(in the rows, 128 means zero)
Each row has a class, written after it.
[136 109 149 142 184 150 144 127 124  93  99 143 118 138 170 112 126 110
 154 136 162 134 101 103 147 114  55 120 121 186 131 133  94  92 114 181
 138 151 122 161  89 113 123 118 192 177 147 117 135 132  86 121] -> Q
[132 144 113  94 123 114 138 113 137  57 128 165 110 155 138  74 158 110
 133 134 147 176  96 126 154  93 108 150 131 155 142 126 103 145 127 113
 117 187 154 122  86 111  96 110 156  81 126 119  92 192 193  96] -> C
[136 116 146 115 189 148 145 121 129  96  87 155 102 164 164 127 114 112
 192 134 186 127 100 111 109 138  96 128 132 175 122 124 122 102 131 137
 135 148 130 159  91 130 114 133 174 192 128  93 166 126  90 133] -> S
[147 105 151 149 185 162 142 111  97  79  97 160 134 121 166 108 127 126
 140 139 165 149 101 108 132 130  80 122  87 178 117 110 124  91 117 171
 157 163 108 177 103 112 131 140 196 189 135  89 134 131  77 129] -> D
[114 110 123 107  95 135 111 140 157 143  96  98 121 166 143 114 166 147
 129 119 133 143  98 152 153 152 143 178 185  89 112 118 113 153 140 182
 156 126 180 127 151 100  94  89 102 206 129 122 101 162 138 152] -> V
[126 131  87  96  73 122 122 112 146  81 105 130 104 155 138  79 148 106
 148 110 162 172 104 123 175  96 105 129 156 145 164 107  85 139 167 110
  72 186 171 113  66 106 107 117 152  73 120 128  99 206 186  78] -> C
[116 163 142 114 123 146 113  93 143  81 102  99  53 152  99 140  92 111
 150 111 131 125 111 113 179 124 138 206 193 111 110 149  55 108  94 113
 150 110 149 111 120 152  97 161  97 167 131 155 115 135 107 171] -> V
[135 130 107  84 104  89 138 114 147  67 124 136 107 150 130  87 188 128
 156 123 151 179  99 141 173  90 100 145 109 149 136 130  91 156 117 121
 105 169 176 115  60 127  94 130 155  67 119 121  81 189 205  94] -> Q
[133 148 107  83 101 129 150 116 143  90 119 157 118 160 121 100 176 119
 145 121 146 188  88 152 163 105 145 155 117 136 144 108 111 165 142 108
 101 200 146 119  86 115 101 130 156  91 117 117 101 197 154  94] -> V
[120 122 143  95 111 100 126 162 127 155 130 101 112 169 140  85 149 168
 124 128 114 124  94 180 164 126 129 178 194 118 130 144 134 154 118 177
 147 127 169 124 175  63 106  61 145 184 137 129 129 167 163 129] -> C
[143 149  92  86  80 114 118 106 132  89 105 116 114 153 146  93 172  90
 152 124 168 150 113 116 169 106 109 137 126 139 139 133  69 147 157 107
 119 185 178 117  60 129  91 123 156  89 115 104  74 219 189 108] -> V
[141 116 152 142 174 164 146 125 112  98  86 183 145 153 186  97 112 109
 133 123 169 130 123  97 120 104  75 113 104 181 141 128  99 101 141 158
 131 156 118 161 102 118 119 116 182 188 135  98 160 132  81 113] -> X
[138 148 135 138 177 165 142 114 129 114  89 159 132 151 187 109 134  89
 134 137 144 137 126 114 137 129  96 106 110 210 123 139  99 104 121 162
 138 129 136 148  83 107 131 134 164 210 141 124 116 118  84 114] -> V
[129 152 131 109 116 149 120  82 165  65 103  87  57 156 108 149  93  99
 150  81 154 131 108 112 181 103 184 192 176  99 138 138  73 107 130  89
 119 115 152 102 100 159  93 162  71 176 130 160 120 103  92 152] -> V
[106 169 134 112 133 133 106 102 148  76 131  82  60 174  88 144  94 143
 166  98 156 130 117 113 164 122 103 222 150 107 103 171  78 118  92  91
 128  92 145  96 122 171 119 158  90 160 125 162 123 121 107 166] -> R
[115 130 139  90  84 128 121 127 138 130  93  75 109 148 137  94 188 160
 111 105 156 106 109 174 166 120  94 160 166  86 138 136  97 140 118 179
 129 130 170 124 176  77 102  84 143 191 149 115 110 179 145 131] -> E
[112 160 127 114 127 134 122  81 166  63 133 100  76 160  90 129  86 104
 102 111 155 137  92 110 198 104 144 196 188 114 109 157  61 107 100 100
 108 122 139  89 133 137 113 154  79 170 125 172 125 113 108 176] -> X
[117 127 151  99  88 115 140 161 128 155 130 106 122 136 138 116 191 191
 126 120 161 105 114 160 176 115 166 176 180 113 145 130 100 149 104 174
 151 144 154 116 170  67 103  82 138 183 136 133 120 180 125 139] -> Q
[116 130 143 123 148 110 110  91 139  64 103  85  56 171  86 137 107 101
 126 109 151 139 120  99 194  82 114 216 170  90 103 166  61  96 104 116
 112 130 132 114 146 154  99 138  87 168 128 147 128 124 123 160] -> X
[109 104 152  98 107 122 110 135 151 158 104  91 123 176 133  83 160 154
 100 128 139 128  94 159 157 120 151 173 162 119 135 125 132 139 136 166
 136 119 194 141 167  91  91  80 114 176 125 122 113 158 120 121] -> X
[151 107 151 138 155 155 155 122 142 107 106 190  94 123 181 118 140 103
 141 139 160 123 104 106 114 108  68 123 126 168 147 140 109 106 146 162
 118 163 119 168 107 103 136 144 197 180 150 102 134  96 102 113] -> A
[121 148 176 115 138 128 143  85 161  77 125  99  51 165  91 125 101 137
 151  88 165 127  92 121 186 103 203 214 159 131 121 135  68 117 117  84
 102 146 156  85 147 142 101 152 106 177 133 158 139 149 103 145] -> R
[127  90 142  79  91 119 109 145 139 150  86  96 123 170 142  91 169 131
 111 109 108 140 101 180 183 136 164 160 218 114 118 145 119 144 139 183
 158 120 167 142 170  96 123  95 123 183 135 119 126 159 150 127] -> Y
[135 126 100  68 101 118 125 130 117  64  97 171 123 166 144  94 151  98
 157 134 130 189  96 135 162 106 131 161 118 137 138 114 116 150 142 102
 123 167 127 119  77 124  79 115 146  72 109 110 117 205 175 106] -> X
[155 140  98  65 118 102 140 122 132  80 116 131 117 142 122  59 163 111
 159 117 165 172 100 131 161 121 133 154 121 141 149 103 117 142 141  70
  98 173 149 111  76 119  96 120 169  96 101 126 102 205 191  89] -> S
[120 138 153 124 114 124 115  95 177  80 105 105  52 161 108 129  78 147
 139  93 167 114  78 134 179  95 161 204 188 116 129 143  69 117 102 112
 127 125 146 114 117 151  91 140  93 174 141 160 125 120 140 160] -> M
[148 119 159 129 180 131 162 133 118  74 121 176 110 152 182 115 143 114
 142 140 190 127 139  85 148 129  66 126 118 166 123 146 100 101 129 169
 139 155 115 157 106 108 130 144 188 190 137  78 149 122 100 124] -> Q
[108 100 152 106 105 118 123 154 153 165  88  94 107 162 140 103 165 158
 119 115 138 127 107 153 143 133 148 166 178 127 120 133 124 131 139 165
 146 108 170 129 174 114 113 111 113 195 122 116 123 146 139 114] -> R
[115 103 162 114  97 118 109 155 147 155 106  87 116 172 139  77 182 146
 107 112 125 109 113 175 164 130 150 183 192 110 113 145 122 140 141 175
 156 121 178 133 168  87 113  84 131 183 139 135 102 159 141 125] -> Y
[131  90 146  98  81 130 142 142 155 160 105  68 115 151 148 125 175 175
 114 127 128 120 101 184 149 126 121 145 154  70 149 129 149 140 151 149
 143 133 162 147 185  93 120 108 132 176 123  92 100 175 140 109] -> A
[130 123 138  87  85 129 128 152 146 162  92  86 110 159 141 116 184 174
 116 112 138 125  78 173 145 116 120 180 177 102 139 126 112 139 127 153
 157 119 170 136 169 106 101  99 107 163 139 121 137 153 136 127] -> M
[142  99 140 133 148 160 149 121 127  98 102 205 112 143 181  98 130  92
 145 125 163 129 115  90 133  93  59 114 135 169 146 130  98 113 148 182
 133 141  95 176  81 133 135 136 192 181 158 115 135 123  82 120] -> H
[160 121 143 129 175 154 170 127 125  90  97 182 103 125 168 122 139 110
 161 146 156 122 104 115 130 123  84 136 130 173 128 129  93 110 130 170
 109 149 115 179 117  87 119 135 208 175 157 107 149 113  74 137] -> A
[114 159 142  96 112 140 124  80 176  69 121  98  58 173 100 130  82 132
 150  84 171 140  89 126 164 107 154 189 188 126 122 136  86 114 108  94
 103 127 155 112 104 170 105 163  90 169 117 156 118 119 122 156] -> R
[133 169 143 106 140 115 125  91 167  68 119 106  62 185  87 149 103 123
 114 102 160 128  92 113 190 102 146 208 172 113 129 167  89  90 113 107
  94 128 155 110 130 139 107 150 104 168 143 166 123 125 103 165] -> C
[135 163  96  77 115 143 121 131 136  85 138 163 115 148 139  83 154 120
 159 105 137 181 131 117 176  99 138 141 129 152 164 102 122 160 144 112
  94 158 160 128  68  95  93 104 141  76 122 129  91 208 192  99] -> E
[121 179 140  95 139 118 124  92 159  68 121  89  56 161  93 130  80 129
 162 106 176 121  91 110 179  89 169 193 183  87 144 148  89  86 113 101
 128 134 134 108 109 131  96 163  94 181 121 170 117 116 105 158] -> S
[131 171 158  98 125 132 124  80 170  67 117 131  68 151  94 139  92 137
 127  99 156 114  93 107 183 115 170 205 176 105 127 155  66 110  91 103
 124 131 138 114 135 146 115 150 117 156 142 156 126 132 113 167] -> M
[134 108 127 105  79 126 131 153 134 153 109  89 128 147 137 108 158 166
 106 113 149 131  83 159 176 115 158 158 211 125 128 124  88 148 133 173
 155 164 153 128 178  85 114  82 127 158 140 112 128 154 144 138] -> M
[124 169 131  82 145 129 120  94 142  61 140 108  62 168  88 128  87 133
 156  99 155 129  97 115 186 104 138 196 164 111 128 164  79  98 102 123
 124  99 156 111 117 147 102 154 104 163 130 150 132 131 133 177] -> E
[128 126 117  83 105 112 137 121 149  81 126 143 112 150 144  75 155 109
 150 125 152 162  93 125 169  91 138 142 132 167 153 120  89 146 139 116
 122 166 155 114  81 123  85 124 167  78 115 120  92 198 196  96] -> Q
[145 130 106  66  92 110 143 128 122  69 124 153 112 136 129  95 157 124
 168 139 138 179  87 146 178 101 133 152 135 154 150 126  87 163 139 101
  86 180 135 116  77 103 112 129 182  68 127 110 104 201 160  95] -> A
[134 152 153 108 124  99 121  93 155  74 122  83  53 160  97 141 109 129
 133 109 170 121 116 100 190  99 144 200 177  74 133 176  78  75 113 105
 109 131 126 105 128 142 122 149  86 191 135 147 112 143 114 150] -> C
[113 135 152  92  89  94 129 144 124 141 115  84 117 160 118 120 170 179
 126 111 133 133 116 179 156 129 146 170 190 117 124 143 114 146 117 173
 146 159 164 131 175  90 127 104 124 159 128 110 112 164 127 115] -> R
[108 153 164 122 128 139 117  78 154  69 127 132  59 151  93 131  75 128
 132 117 165 100 105  99 193  96 164 185 147 117 142 148  67 111 117 113
 114 115 152  96 110 140 105 149 103 142 152 165 117 133 101 150] -> E
[119 173 120  91 126 129 111  82 157  53 134  91  75 159  98 138  72 126
 149 108 160 146 106 103 193  87 119 203 161  72 144 159  62 103 109 109
 119 111 141 116 109 136 108 176  89 156 116 166 124 126 108 167] -> X
[136 176 152 112 142 109 133  97 153  68 139 111  51 135  73 130 109 126
 134 106 174 119 120  99 180 113 159 195 172 113  89 143  64 107  88  99
 123 140 153 116 130 142 113 171 103 169 135 168 120 124 131 171] -> R
[136 126 101  68  98 109 146 112 117  42 108 166 117 139 139  78 161 112
 140 133 134 174 102 152 172 108 121 137 140 120 145 133 100 167 108 103
 111 184 121 118  96 122 107 105 156  80 119 108  90 181 192 110] -> A
[119 107 133 109  93 128 135 152 130 150  99 101 113 149 132 120 178 184
 145 125 114 136 102 170 161 140 119 175 157  90 140 134 121 136 129 165
 144 130 157 131 168  77 131 104 128 162 131 125 106 168 111 131] -> A
[135 146  94  89  95 122 123 110 135  77 129 140 133 148 135  91 152 115
 145 115 146 176 104 153 169 103 154 148 116 148 151 101 106 168 137 103
  82 176 138 111 102 109  83 128 163  82 130 127 121 193 177 107] -> M
[152 179 104  59  93  93 137 111 125  82 112 152 110 153 124 102 175 110
 133 125 150 164 112 126 184 103 128 138 131 159 138 140  83 135 116 125
  94 199 144 117  85 100 116 115 172  73 124 128  94 197 191 104] -> Q
[139 146 111  82  88 118 130 114 121  73 141 142 117 139 144  90 142 107
 158 119 159 152 121 127 172  83 187 126 158 140 148 104 106 168 130 100
 103 199 142 122  74 112  83 117 160  70 116 111 101 179 186 115] -> M
[110 116 138  69  88 139 122 160 157 138  98  93 128 182 143 102 143 166
 145 112 118 135  87 179 147 124 142 147 187  99 141 115 138 153 151 167
 154  96 173 148 151  88 105 106 119 182 130 115 104 138 119 122] -> A
[120 146 119 109 138 139 126  77 157  70 108 121  68 164  93 140  82 136
 136 126 135 132  93 121 189  98 122 198 195 104 125 173  74 129  99 109
 106 128 153 126 117 139 117 154  98 166 126 151 114 133 110 156] -> A
[132 161 143 126 161 162 157 130 144 109 116 205 118 137 182 119 164  89
 123 148 152 117 125 116 135 134  87  94 117 137 137 142 135 115 125 166
 140 159 118 161 105 110 119 145 180 174 143 103 124 136  94 125] -> V
[138 111 141 123 161 149 135 115 138  79 103 171 113 146 177 101 126  94
 163 116 166 142  94 108 141 142  76 104 134 158 129 113 125  86 148 176
 134 153 117 175  87 128 128 143 181 195 131  89 129 134 113 132] -> D
[166 152 137 113 161 148 157 134 124 106 104 188 117 158 186 112 146 117
 151 135 161 128 107 129 139 113 113 134 146 183 140 142  97 109 135 174
 117 171 120 170 121  90 117 133 192 175 160 104 172 140  96 121] -> M
[133 124 111  75  97 113 135 122 135  73 107 105 111 146 120  77 158 104
 157 114 150 194  95 133 160  87 112 143 153 135 131 109  84 148 140 100
  93 202 145 116  82 144 111 134 162  79 109 113  98 200 186  74] -> R
[134 175 153 111 124 122 117 102 133  70 130 100  73 142 100 129  98 137
 150 104 157 124 126 105 183  87 172 206 178 109 110 163  40 102 100 126
 129 118 143 108 117 131 102 170 116 154 132 158 123 127 125 181] -> Y
[146 157  89  87  94 111 153  90 137  67 134 182 116 141 146  94 185 105
 109 129 174 162 124 132 169  82 142 130 117 168 153 118  86 178 119 120
  66 198 142 119  87 106  92 119 177  83 132 127  88 197 193 115] -> H
[144 118 148 139 187 152 151 127 100  89 126 169 110 148 163 120 133  91
 152 131 147 133 116 120 158 103  91 138 152 178 119 144 109 109 137 167
 136 180 116 162  97 101 128 120 183 163 143 105 158 130  88 117] -> Y
[118 156 156 110 132 113 113  73 150  66 137  63  68 151  96 138  86 124
 117 117 158 127  93 108 155  70 152 179 136 102 117 147  75 108 116 117
 111 143 142 104 123 137 109 148 118 172 139 148 121 145 126 154] -> H
[127 142 149 112 139 128 127  73 137  53 112 111  54 155  88 123  92 129
 166 103 175 145  95 101 189  99 166 214 165 107 123 146  70 117 105  89
 117 147 123 105 119 139 112 153 102 161 138 160 137 113  88 171] -> S
[121 101 158  82 110 101 110 137 125 142  97 107 116 172 136  92 166 160
 135 136 133 125 107 149 183 136 169 174 187 106  99 129 117 156 139 183
 149 110 168 144 171  93  99  89 116 206 138  88 122 178 133 134] -> D
[118 169 160  98 132 107 124  87 139  64 148 105  46 149 106 137  95 111
 140 120 174 116 115  85 169  76 134 172 163  94 122 159  71 117  95 108
 106 149 114 113  98 146 120 139 119 158 136 142 124 139 131 172] -> H
[132 136 152 121 156 173 143 147 126 132  85 154 102 144 182 102 135  81
 158 125 139 144  95 130 145 139  97 102 164 183 155 117 116  94 128 163
 147 161 108 172  95 109 121 121 166 179 145 113 143 138  69 121] -> V
[144 129 164 143 191 143 149 143 127  97 128 176 117 137 182 104 143 113
 128 128 175 132 118 117 150 112 111 106 126 181 141 121 133 101 127 164
 127 161 113 180 112 111 118 137 171 198 148 103 149 135 105 132] -> D
[131 146 110  93 100 109 129 126 137  93 119 154 108 144 123  68 168 132
 151 131 139 165  99 133 179  99 120 146 111 123 153 130 116 153 119 105
  86 182 163 103  70  98 107 109 182  69 124 139  86 210 176  91] -> C
[116 154 149  96 135 125 133  82 152  87 136 117  47 183  97 115  86 136
 164 123 166 135  96 120 160  67 153 208 159 120 137 151  62 119 111 117
 116 122 113 123 130 154  92 157 103 178 138 144 135 158 116 144] -> H
[163 130 156 126 158 134 161 132 124  93  91 166  94 144 176 118 142 111
 151 145 173 130  97 115 144 114  56 133 127 181 132 137  63  91 122 174
 137 164 117 161 111 119 120 150 200 150 163  96 150 124 108 117] -> M
[127 144 105  72  99 120 137 117 132  83 116 176 123 148 134  74 168 112
 151 133 149 172 118 126 158  97 143 129 133 127 160 114  97 171 122 124
 103 198 148 115  80 114 104 117 164  51 115 123  79 194 209 111] -> E
[108 110 135  96  78 110 109 142 136 134  81  91 139 161 136  96 147 152
 115 126 127 121  99 153 166 120  92 164 170  90 116 140  80 145 127 187
 166  96 170 126 160 100 102  97 129 156 135 127 106 150 135 143] -> X
[135 117 127 131 157 173 142 120 140  82  86 188 127 153 172  92 122 120
 149 115 174 135  99 116 126 122  67 109 120 170 153 134 109  96 146 183
 124 148 125 177  82 117 136 125 181 161 150 111 137 134  94 123] -> E
[134 115 108  98 106 115 142 128 122  67  99 144 134 126 138 109 153 126
 176 132 110 169  99 144 167 106 128 138 116 131 153 135  90 151 113 116
 123 177 115 111  88 128 106 102 177  53 122 116  66 207 169 114] -> A
[113 150 148 105 123 138 122  80 169  79 102  78  60 178 104 139  99  92
 125  98 162 130  76 116 192 110 157 183 180 126 117 149  73 100 127  98
 114 130 143 110 114 161  98 144  93 180 127 141 116 141 107 168] -> V
[144 109 129 140 164 179 152 152 138 129  90 165 108 150 177 122 143  84
 163 128 168 114 110 103 130 104 124 127 147 171 138 137 109 120 161 156
 130 168 130 165 102 115 106 120 204 161 137  98 150 124  83 120] -> V
[136 135 108  78  99 102 137 132 117  77 126 151 112 155 117  84 168 105
 150 122 141 197 108 144 192 105 115 154 139 169 133 116  71 148 111 117
 102 187 138 103  99 123 100 114 158  62 123 120  97 189 179 103] -> X
[152 142 134 125 179 154 162 134 131  89  99 184 120 149 165 116 141  89
 132 125 166 123  99 108 140 116  40 126 128 170 139 139  94  92 122 171
 132 166 129 171 111 111 115 127 204 149 141 117 145 118  88 139] -> X
[131 123 114  87 115 111 137 105 135  53 130 166 105 138 133  68 172  98
 127 130 148 170  96 123 165  95 145 144 133 133 140 114 110 175 122 115
  96 188 144 130  83 119  86 114 167  76 132 115 103 197 168 124] -> H
[123 146 140 103 108 128 119 103 145  66 124  80  67 150  83 154 107 125
 123  97 162 139 104 120 190 102 150 206 207 101  91 150  65 108 125 106
 119 125 131 106 120 134 122 172  87 165 127 140 142 119 109 160] -> Y
[147 131 113  64  93 130 145 126 144  77 110 166 112 154 149  73 149 123
 170 123 131 182  86 163 156 100 142 130 145 135 171 129  98 175 121 110
 104 202 135 124 106 125  92 117 183  69 126  96  96 194 192 103] -> A
[126 164 143 113 138 137 133  75 142  75 119 108  87 156  80 144 115 120
 110 108 143 135  86 119 193  78 154 199 171 124 102 164  57  99 106 123
 117 138 152 103 124 137 120 176 116 156 133 170 127 121  97 163] -> Y
[139 137 121  80 121 107 163 129 114  79 128 145 126 122 145  88 171 109
 139 153 138 157 110 159 183 103 141 148 155 137 167 122  81 161 120 111
 125 199 135 107  94  99  93 123 173  56 108 111 106 216 173  74] -> Y
[131 154  98  77 101 105 110 114 144  65 122 165 106 150 137  75 152 134
 168 131 159 173  93 132 178 113 151 152 124 159 160 148 116 151 136 109
 117 172 167 113  60 101  92 131 162  72 121 111  84 203 171  97] -> S
[140 147 110  66 101 114 138 115 128  83 131 174  97 139 130  84 192 126
 164 128 164 178  95 124 180 104 140 154 135 155 147 129 103 156 134  95
 104 203 155  94  81 103 108 114 161  91 123 102 104 215 171  76] -> S
[136 143 129 122 169 160 141 119 150  90 109 173  94 138 178 107 129 104
 169 132 167 130  92 113 142 129  57 101 133 188 153 137 112  90 135 169
 145 143 156 160  88 108 111 149 190 153 147 104 130 133 102 108] -> S
[144 120 147 125 175 163 140 127 127  98  99 203 121 128 177 104 113 106
 163 141 156 132 110  96 120 129 110 113 126 198 147 131 104 103 130 183
 158 155 120 166  86  98 130 129 193 161 148 101 128 128 103 119] -> E
[134 133 105  83  98 130 134 117 131  78 119 157 149 151 141  85 174 104
 164 116 141 171 112 165 172 110 183 137 140 132 162 110 103 175 127 108
 118 197 139 116  87 120  84 128 160  62 120 131  96 209 159 119] -> Y
[114 107 132  96 107 127 122 144 125 153 100 108 125 185 140  86 162 145
 122 124 139 134  88 161 164 116 124 177 173 122 132 130 126 129 136 186
 156 133 166 147 165  82  94  87 134 186 119 120 121 153 117 140] -> X
[145 159 111  86  88  89 145 110 104  65 109 140 121 139 134  97 184 135
 131 136 155 169 109 156 154  95 144 154 119 141 135 110  91 147 105 108
 104 214 134 108  86 108  88 117 152  71 116 113  94 197 195 100] -> M
[142 157 105  68 103 108 129 133 133  67 131 152 126 132 134  99 163 114
 142 111 148 160 118 121 179 102 139 144 146 151 161 115  99 154 118 101
 103 175 149 111  62 117  87 111 163  74 116 133  95 206 184 101] -> Q
[141 127 121  87  92  99 147 110 119  79  98 156 107 170 146  79 167 124
 149 132 153 176 101 149 170  77 133 164 155 145 128 126  74 153 105 128
 101 199 118 134  98 136  98 118 163  92 122 122 101 195 213 128] -> M
[112 116 151 124  89 116 116 142 123 174  93  90 110 150 133 113 192 160
 120 113 131 125 134 169 166 144 131 165 159 123 121 131 108 142 107 174
 159 129 172 128 167  95 110 104 124 197 134 119  94 164 131 137] -> V
[116 119 152  87  96 105 109 146 149 136  88  65 104 176 148 124 170 151
 122 109 133 125  97 174 155 131 155 195 192 119 115 151 113 145 129 176
 140 138 175 104 180  85 108  84 133 215 136 121 113 150 140 119] -> R
[128 160 135  99 119 119 126  83 146  59 112 107  69 164  90 157  98 123
 128 102 167 135 114 114 191  93 110 209 180  80 137 150  51 114  99 119
 120 151 145 108 132 137 104 161  98 157 125 151 121 113 106 158] -> X
[126 151 139  98 139 119 115  92 135  54 117  95  70 154  88 141  67 131
 172 111 127 128  97 104 172 101 158 190 158  99 119 157  83  89 119 120
 126 104 144 131 106 139 111 150 109 147 127 152 112 116 105 176] -> A
[148 144 105  72  96 119 141 116 139  69 107 141 101 148 142  89 167 114
 155 137 139 160  88 136 158  96 143 165 127 153 163 124  89 145 143 100
  98 167 172 127  80 108  86 125 168  49 118 128  79 192 178 110] -> A
[146 154  97  75  80 132 118 108 137  75 122 140 123 152 145  88 156 116
 152 105 135 184 103 133 167  87 163 137 130 146 143 137  94 149 144 116
 115 178 173 109  61 120 104 130 149  53 112 124  83 180 200 111] -> Y
[150 117 154 123 180 155 155 147 123  80 101 184 107 152 171 110 108 113
 160 135 154 139 109 114 133 134  83 115 147 177 147 127 116  97 139 164
 127 167 117 174 102 109 124 131 191 173 144  83 141 117  77 109] -> A
[124 155  98  68  90 129 114 114 158  81 134 145 119 170 151 104 144 136
 150 132 166 171  76 141 146  95 152 147 125 171 155 150 112 168 129  99
 104 155 168 113  57 127  94 139 137  76 119 119 123 177 167 122] -> Q
[114 153 143 109 141 124 116  93 159  57 126  92  57 144  92 117 104 105
 129 112 155 138  91  89 176  89 149 172 167  93 118 150  84 100 109 100
 128 129 121 119 101 144 111 161  86 165 137 149 120 143  99 165] -> H
[113 113 148 109 129 109 130 146 132 148 104  71 111 174 130 108 151 171
 136 115 146 133  85 172 162 122 146 160 171 126 115 120 143 123 137 165
 154 130 167 126 161  80 102  94 114 218 126 119 127 152 125 130] -> S
